Below are the code and all the weights of a small trained network. Each question names an input and a target symbol and asks about switching units off, where a switched-off unit gives its printed mean instead of its output.

import numpy as np


def w(rows, s, z=0):
    codes = np.array(rows[::2]) - 128.0
    scale = np.full(codes.shape[1], s)
    scale[-1] = z or s
    return codes * scale


def f(y):
    return np.maximum(y, 0)


def softmax(a):
    e = np.exp(a - a.max(-1, keepdims=True))
    return e / e.sum(-1, keepdims=True)


def log_softmax(a):
    a = a - a.max(-1, keepdims=True)
    return a - np.log(np.exp(a).sum(-1, keepdims=True))


def net(x, mask):
    ids = ['αβγδεζηθλμξπτφψω'.index(c) for c in x.split()]
    T = len(ids)
    res = E[ids] + P[:T]
    r = res
    for j in range(3):
        rows = slice(2 * j, 2 * j + 2)
        q, k, v = (r @ M[0][rows].T for M in (Q, K, V))
        z = softmax(np.where(np.tri(T) > 0, q @ k.T / 2**0.5, -1e9)) @ v
        o = O[0][rows]
        res = res + np.where(mask[j], z, o[:, -1]) @ o[:, :-1]
    y = f(res @ A[0][:, :-1].T + A[0][:, -1])
    res = res + np.where(mask[3:19], y, B[0][:, -1]) @ B[0][:, :-1]
    return log_softmax(res[-1] @ U[:, :-1].T + U[:, -1])


Q, K, V, O, A, B = {}, {}, {}, {}, {}, {}
E = w([
[123,212,170],'α',
[63,143,60],'β',
[134,117,150],'γ',
[134,112,148],'δ',
[128,184,186],'ε',
[139,106,169],'ζ',
[174,248,16],'η',
[127,199,184],'θ',
[92,108,97],'λ',
[73,129,69],'μ',
[106,108,56],'ξ',
[129,46,207],'π',
[134,110,147],'τ',
[35,180,230],'φ',
[138,78,139],'ψ',
[237,48,197],'ω',
],0.012)
P = w([
[85,96,5],'0',
[97,121,20],'1',
[94,126,58],'2',
[101,131,62],'3',
[98,124,79],'4',
[89,157,92],'5',
[105,125,104],'6',
[87,171,98],'7',
[95,165,102],'8',
[96,164,82],'9',
[108,148,82],'10',
[111,147,86],'11',
[110,106,76],'12',
],0.0028)
Q[0] = w([
[124,113,45],'H0',
[132,138,145],'H0',
[120,66,83],'H1',
[215,67,200],'H1',
[16,112,52],'H2',
[249,123,108],'H2',
],0.014)
K[0] = w([
[157,164,49],'H0',
[112,122,143],'H0',
[149,144,134],'H1',
[136,71,165],'H1',
[97,253,135],'H2',
[151,122,74],'H2',
],0.021)
V[0] = w([
[238,106,82],'H0',
[198,220,191],'H0',
[132,168,162],'H1',
[203,160,105],'H1',
[68,255,239],'H2',
[164,242,41],'H2',
],0.0098)
O[0] = w([
[201,153,139,77],'H0',
[183,7,58,68],'H0',
[120,115,123,114],'H1',
[205,111,104,114],'H1',
[43,82,65,253],'H2',
[147,229,55,146],'H2',
],0.011,0.0043)
A[0] = w([
[102,145,128,94],'N0',
[125,135,192,158],'N1',
[128,115,239,158],'N2',
[173,153,180,233],'N3',
[160,143,90,95],'N4',
[136,75,149,185],'N5',
[231,84,99,186],'N6',
[230,106,165,89],'N7',
[139,62,126,140],'N8',
[127,220,143,129],'N9',
[252,83,120,172],'N10',
[77,107,112,2],'N11',
[84,117,170,104],'N12',
[133,255,93,180],'N13',
[141,59,121,160],'N14',
[250,173,69,169],'N15',
],0.0089,0.0078)
B[0] = w([
[141,158,163,147],'N0',
[104,70,149,175],'N1',
[70,94,133,194],'N2',
[224,92,167,209],'N3',
[39,94,155,145],'N4',
[98,162,134,178],'N5',
[34,150,167,166],'N6',
[81,197,133,146],'N7',
[152,200,145,157],'N8',
[161,126,135,188],'N9',
[35,189,147,163],'N10',
[207,142,240,162],'N11',
[139,70,127,171],'N12',
[211,147,121,255],'N13',
[125,176,145,167],'N14',
[120,2,109,197],'N15',
],0.0074,0.0085)
U = w([
[107,182,86,172],'α',
[128,225,149,101],'β',
[132,123,142,66],'γ',
[132,127,140,59],'δ',
[111,169,98,165],'ε',
[135,120,147,50],'ζ',
[176,29,66,134],'η',
[108,172,90,232],'θ',
[145,160,157,136],'λ',
[134,207,155,137],'μ',
[199,129,157,254],'ξ',
[153,2,174,38],'π',
[137,102,150,76],'τ',
[43,82,117,159],'φ',
[156,85,171,137],'ψ',
[103,196,217,10],'ω',
],0.0085,0.0055)

Each question gives the input, a string of symbols that net reads in full, and the target symbol t.
The units are the heads (2 rows each of Q, K, V and O) and the neurons (one row each of A and B). Each row of codes is followed by its name. A weight is (code - 128) times the scale printed after its matrix; where a second scale follows, it is the last column's (O, A, B and U).
mask holds one flag per unit, heads first, then neurons. A switched-off unit (its flag False) gives its mean, the last column of its rows in O or B, instead of its output. The means were averaged over made-up inputs and are rounded, as every weight is.
A unit's drop is (log p(t) with every unit on - log p(t) with that unit switched off) / (log p(t) with every unit on - log p(t) with every unit switched off).
most important unit: the unit with the biggest drop
k most important neurons: the k neurons with the biggest drops, biggest first
which heads matter: for each layer, one digit per head in row order, 1 if its drop is at least 0.15 and else 0, layers parted by /
drop of u: that unit's drop, to one decimal
input ξ η ψ, target ξ: 2 most important neurons => [N13 N3]
input η θ μ, target η: which heads matter => 101
input ξ ψ ψ ξ, target ξ: which heads matter => 101
input λ φ λ φ λ δ, target φ: 3 most important neurons => [N13 N3 N11]
input ξ β α, target ξ: which heads matter => 001
input φ θ τ, target φ: which heads matter => 001
input η λ π α π, target π: which heads matter => 011
input μ ψ τ η μ τ μ, target η: most important unit => N15
input ζ ω ξ ξ ζ η δ ψ ξ, target η: which heads matter => 001
input δ π π ε, target π: which heads matter => 001
input ξ ξ ξ ψ, target ξ: 2 most important neurons => [N3 N13]
input ξ λ γ, target ξ: drop of N13 => 0.1
input τ δ ζ μ η ψ θ η ζ β, target η: drop of H0 => 0.3
input α β π ξ μ φ φ θ, target φ: drop of H2 => 0.4
